Below is a small trained network, with its code and all its weights. Each question gives an input and a class and asks what happens when units are switched off, that is, made to give their printed mean instead of their output.

import numpy as np


def w(rows, s, z=0):
    codes = np.array(rows[::2]) - 128.0
    scale = np.full(codes.shape[1], s)
    scale[-1] = z or s
    return codes * scale


def f(y):
    return y / 2 * (1 + np.tanh(0.7978845608 * (y + 0.044715 * y**3)))


def log_softmax(a):
    a = a - a.max(-1, keepdims=True)
    return a - np.log(np.exp(a).sum(-1, keepdims=True))


def net(x, mask):
    res = np.array(x, float).reshape(1, 5) / 4 @ E
    y = f(res @ A[0][:, :-1].T + A[0][:, -1])
    res = res + np.where(mask, y, B[0][:, -1]) @ B[0][:, :-1]
    return log_softmax(res[-1] @ U[:, :-1].T + U[:, -1])


A, B = {}, {}
E = w([
[145,2,14,131,103,183],'x0',
[127,187,7,165,129,240],'x1',
[5,94,115,108,234,80],'x2',
[10,149,108,25,98,186],'x3',
[75,143,158,250,54,201],'x4',
],0.0086)
A[0] = w([
[122,137,140,166,93,123,1],'neuron 0',
[149,120,179,107,71,131,187],'neuron 1',
[118,78,117,59,105,95,208],'neuron 2',
[136,121,171,58,182,86,247],'neuron 3',
[122,49,122,68,106,139,125],'neuron 4',
[150,62,35,157,136,183,129],'neuron 5',
[73,125,151,124,175,100,134],'neuron 6',
[145,111,119,192,145,126,158],'neuron 7',
[175,169,153,90,209,56,105],'neuron 8',
[174,101,125,203,91,136,233],'neuron 9',
[10,120,133,143,144,118,103],'neuron 10',
[94,158,72,122,82,208,124],'neuron 11',
[116,207,95,155,97,181,181],'neuron 12',
[179,142,141,238,118,178,196],'neuron 13',
[76,218,126,84,110,187,148],'neuron 14',
[36,128,153,150,172,129,144],'neuron 15',
[63,125,154,112,188,88,144],'neuron 16',
[61,126,162,123,162,97,152],'neuron 17',
[183,138,152,75,145,72,103],'neuron 18',
[85,199,109,66,107,168,180],'neuron 19',
[185,172,221,187,73,107,93],'neuron 20',
],0.013,0.0044)
B[0] = w([
[152,142,139,113,135,120,143],'neuron 0',
[148,111,170,144,96,146,200],'neuron 1',
[142,33,120,134,81,152,210],'neuron 2',
[133,53,105,179,105,71,248],'neuron 3',
[133,70,113,99,105,180,191],'neuron 4',
[123,132,48,70,181,174,226],'neuron 5',
[81,135,99,106,100,83,188],'neuron 6',
[124,175,91,115,119,117,175],'neuron 7',
[176,118,79,160,163,21,236],'neuron 8',
[147,222,105,82,140,158,236],'neuron 9',
[58,130,146,100,117,132,200],'neuron 10',
[136,121,136,120,204,143,222],'neuron 11',
[121,152,186,145,163,133,215],'neuron 12',
[135,247,146,150,125,137,251],'neuron 13',
[107,97,214,155,190,110,220],'neuron 14',
[71,145,125,98,121,113,196],'neuron 15',
[82,124,100,109,93,79,213],'neuron 16',
[62,136,113,118,77,89,197],'neuron 17',
[186,93,119,178,116,103,214],'neuron 18',
[105,68,223,169,190,118,217],'neuron 19',
[169,182,197,83,55,101,254],'neuron 20',
],0.012)
U = w([
[97,105,215,150,238,140,151],'0',
[198,72,103,187,120,13,110],'1',
[147,48,68,63,130,203,196],'2',
[5,102,131,111,68,73,210],'3',
[201,234,195,130,38,123,176],'4',
[148,44,177,183,1,161,2],'5',
[135,202,54,125,185,177,28],'6',
],0.0091,0.0033)

Each question gives the input, the list of numbers given to net, and the class t.
The units are the neurons (one row each of A and B). Each row of codes is followed by its name. A weight is (code - 128) times the scale printed after its matrix; where a second scale follows, it is the last column's (A, B and U).
mask holds one flag per neuron, in row order. A switched-off neuron (its flag False) gives its mean, the last column of its row in B, instead of its output. The means were averaged over made-up inputs and are rounded, as every weight is.
A unit's drop is (log p(t) with every unit on - log p(t) with that unit switched off) / (log p(t) with every unit on - log p(t) with every unit switched off).
The circuit of an input: a set's keep is (log p(t) with only the set's units on - log p(t) with every unit switched off) / (log p(t) with every unit on - log p(t) with every unit switched off). Starting from the 12 units with the biggest drops (on a tie, the unit counted first), units are removed one at a time, each time the one whose removal leaves the highest keep (on an exact tie, the one counted first), for as long as the keep stays at least 0.8.
units of the circuit, in order: the units of the circuit, biggest drop first
top k neurons: the k neurons with the biggest drops, biggest first
drop when u is switched off: that unit's drop, to one decimal
input [8,-8,2,4,-7], class 5: units of the circuit, in order : (neuron 2; neuron 4; neuron 3)
input [6,1,3,3,5], class 2: units of the circuit, in order : (neuron 5)
input [3,5,-6,-3,5], class 6: top 2 neurons : (neuron 5; neuron 11)
input [0,-5,-7,7,-7], class 5: top 3 neurons : (neuron 2; neuron 4; neuron 1)
input [3,6,0,3,-6], class 2: top 2 neurons : (neuron 5; neuron 13)
input [1,2,-4,6,-7], class 0: top 2 neurons : (neuron 19; neuron 14)
input [-1,-8,0,2,8], class 4: top 2 neurons : (neuron 20; neuron 3)
input [-5,-8,2,1,-2], class 1: top 3 neurons : (neuron 8; neuron 18; neuron 3)
input [2,-1,8,-8,8], class 6: top 2 neurons : (neuron 9; neuron 13)
input [-4,-3,-3,7,1], class 0: top 2 neurons : (neuron 14; neuron 19)
input [-7,-8,-4,-5,-2], class 1: top 2 neurons : (neuron 8; neuron 3)
input [-8,-3,8,-1,-8], class 1: drop when neuron 8 is switched off : 2.8
input [-4,-6,-1,5,-3], class 1: drop when neuron 8 is switched off : 0.2
input [0,4,3,-8,6], class 4: units of the circuit, in order : (neuron 13)
input [6,3,-7,0,6], class 6: drop when neuron 5 is switched off : 0.4
input [-1,6,5,-4,2], class 6: drop when neuron 2 is switched off : 0.0
input [-5,1,-7,8,-7], class 0: top 2 neurons : (neuron 19; neuron 14)
input [6,-6,-7,0,-1], class 2: top 2 neurons : (neuron 4; neuron 9)
